Below is a small trained network, with its code and all its weights. Each question gives an input and a class and asks what happens when units are switched off, that is, made to give their printed mean instead of their output.

import numpy as np


def w(rows, s, z=0):
    codes = np.array(rows[::2]) - 128.0
    scale = np.full(codes.shape[1], s)
    scale[-1] = z or s
    return codes * scale


def norm(h):
    return h / np.sqrt((h * h).mean(-1, keepdims=True) + 1e-5)


def f(y):
    return y / 2 * (1 + np.tanh(0.7978845608 * (y + 0.044715 * y**3)))


def log_softmax(a):
    a = a - a.max(-1, keepdims=True)
    return a - np.log(np.exp(a).sum(-1, keepdims=True))


def net(x, mask):
    res = np.array(x, float).reshape(1, 6) / 4 @ E
    u = 0
    for l in range(3):
        y = f(norm(res) @ A[l][:, :-1].T + A[l][:, -1])
        res = res + np.where(mask[u : u + 5], y, B[l][:, -1]) @ B[l][:, :-1]
        u += 5
    return log_softmax(norm(res)[-1] @ U[:, :-1].T + U[:, -1])


A, B = {}, {}
E = w([
[134,51,201,163],'x0',
[138,143,206,3],'x1',
[126,129,128,129],'x2',
[123,128,127,127],'x3',
[126,128,128,128],'x4',
[176,226,219,234],'x5',
],0.0053)
A[0] = w([
[54,22,84,145,158],'0.n1',
[113,124,78,160,5],'0.n2',
[218,191,150,237,103],'0.n3',
[168,91,152,2,105],'0.n4',
[123,213,228,111,1],'0.n5',
],0.0073,0.0041)
B[0] = w([
[218,190,173,241,250],'0.n1',
[142,122,172,2,104],'0.n2',
[25,116,124,91,252],'0.n3',
[19,156,124,205,236],'0.n4',
[237,110,92,66,177],'0.n5',
],0.0077,0.0034)
A[1] = w([
[76,169,66,115,116],'1.n1',
[158,217,112,46,41],'1.n2',
[121,165,134,65,91],'1.n3',
[156,178,122,216,161],'1.n4',
[201,61,254,97,2],'1.n5',
],0.0075,0.0029)
B[1] = w([
[127,199,131,86,206],'1.n1',
[155,139,220,190,187],'1.n2',
[138,165,156,173,153],'1.n3',
[129,117,133,2,255],'1.n4',
[48,186,62,26,173],'1.n5',
],0.0086,0.0031)
A[2] = w([
[52,79,228,178,136],'2.n1',
[235,210,77,74,52],'2.n2',
[253,94,178,159,254],'2.n3',
[129,85,157,2,118],'2.n4',
[98,37,108,95,232],'2.n5',
],0.0088,0.0022)
B[2] = w([
[188,86,59,109,254],'2.n1',
[124,9,70,148,212],'2.n2',
[138,160,191,140,242],'2.n3',
[143,151,86,166,167],'2.n4',
[148,125,168,171,179],'2.n5',
],0.012,0.0039)
U = w([
[135,3,54,137,54],'0',
[49,217,97,67,89],'1',
[178,141,246,174,249],'2',
],0.015,0.0012)

Each question gives the input, the list of numbers given to net, and the class t.
The units are the neurons (one row each of A and B). Each row of codes is followed by its name. A weight is (code - 128) times the scale printed after its matrix; where a second scale follows, it is the last column's (A, B and U).
mask holds one flag per neuron, layer by layer. A switched-off neuron (its flag False) gives its mean, the last column of its row in B, instead of its output. The means were averaged over made-up inputs and are rounded, as every weight is.
A unit's drop is (log p(t) with every unit on - log p(t) with that unit switched off) / (log p(t) with every unit on - log p(t) with every unit switched off).
The circuit of an input: a set's keep is (log p(t) with only the set's units on - log p(t) with every unit switched off) / (log p(t) with every unit on - log p(t) with every unit switched off). Starting from the 12 units with the biggest drops (on a tie, the unit counted first), units are removed one at a time, each time the one whose removal leaves the highest keep (on an exact tie, the one counted first), for as long as the keep stays at least 0.8.
circuit, biggest first: the units of the circuit, biggest drop first
top k neurons: the k neurons with the biggest drops, biggest first
k most important neurons of layer l: the k neurons of layer l with the biggest drops, biggest first
drop of u: that unit's drop, to one decimal
input [-4,1,-2,8,-5,-6], class 1: circuit, biggest first	2.n1
input [6,-4,-2,8,-2,7], class 0: circuit, biggest first	2.n1, 0.n3
input [-1,-6,5,-8,-2,2], class 1: circuit, biggest first	0.n3, 2.n2
input [1,-5,-1,-8,1,-7], class 2: 2 most important neurons of layer 2	2.n3, 2.n1
input [8,-3,-4,-1,-7,-8], class 2: circuit, biggest first	0.n1, 2.n3
input [8,-1,3,3,-5,-1], class 2: top 4 neurons	0.n1, 0.n3, 2.n3, 0.n4
input [-2,4,-6,-1,5,-8], class 1: top 2 neurons	0.n4, 2.n2
input [-1,0,8,-8,-5,8], class 1: top 2 neurons	0.n3, 0.n1
input [7,8,4,-4,3,-2], class 0: circuit, biggest first	0.n4, 2.n1
input [7,-8,-4,-2,-2,8], class 0: top 2 neurons	0.n3, 2.n1
input [6,3,-6,6,3,-1], class 0: top 2 neurons	0.n4, 2.n1
input [6,-2,-6,4,7,7], class 0: top 2 neurons	2.n1, 0.n3
input [0,-1,-4,5,-5,6], class 1: top 3 neurons	0.n3, 2.n2, 1.n2
input [5,0,6,-3,2,-7], class 2: top neuron	0.n1
input [5,1,-1,-6,3,7], class 1: top 3 neurons	0.n4, 1.n5, 0.n5
input [8,-1,0,0,3,-3], class 2: 2 most important neurons of layer 0	0.n1, 0.n3
input [-5,-1,1,7,-5,-1], class 0: top 2 neurons	2.n2, 0.n3
input [4,-3,8,-2,0,2], class 0: top 2 neurons	2.n1, 0.n3
input [7,6,-8,5,7,-2], class 0: top 2 neurons	0.n4, 2.n1
input [8,-2,0,-6,7,-5], class 2: circuit, biggest first	0.n1
input [3,-2,6,8,-7,0], class 2: drop of 0.n4	0.3
input [-8,-6,0,-2,0,8], class 1: drop of 0.n3	2.1
input [4,-3,-7,-7,8,-7], class 2: drop of 0.n1	0.3
input [3,0,-4,0,8,4], class 0: 2 most important neurons of layer 0	0.n3, 0.n1
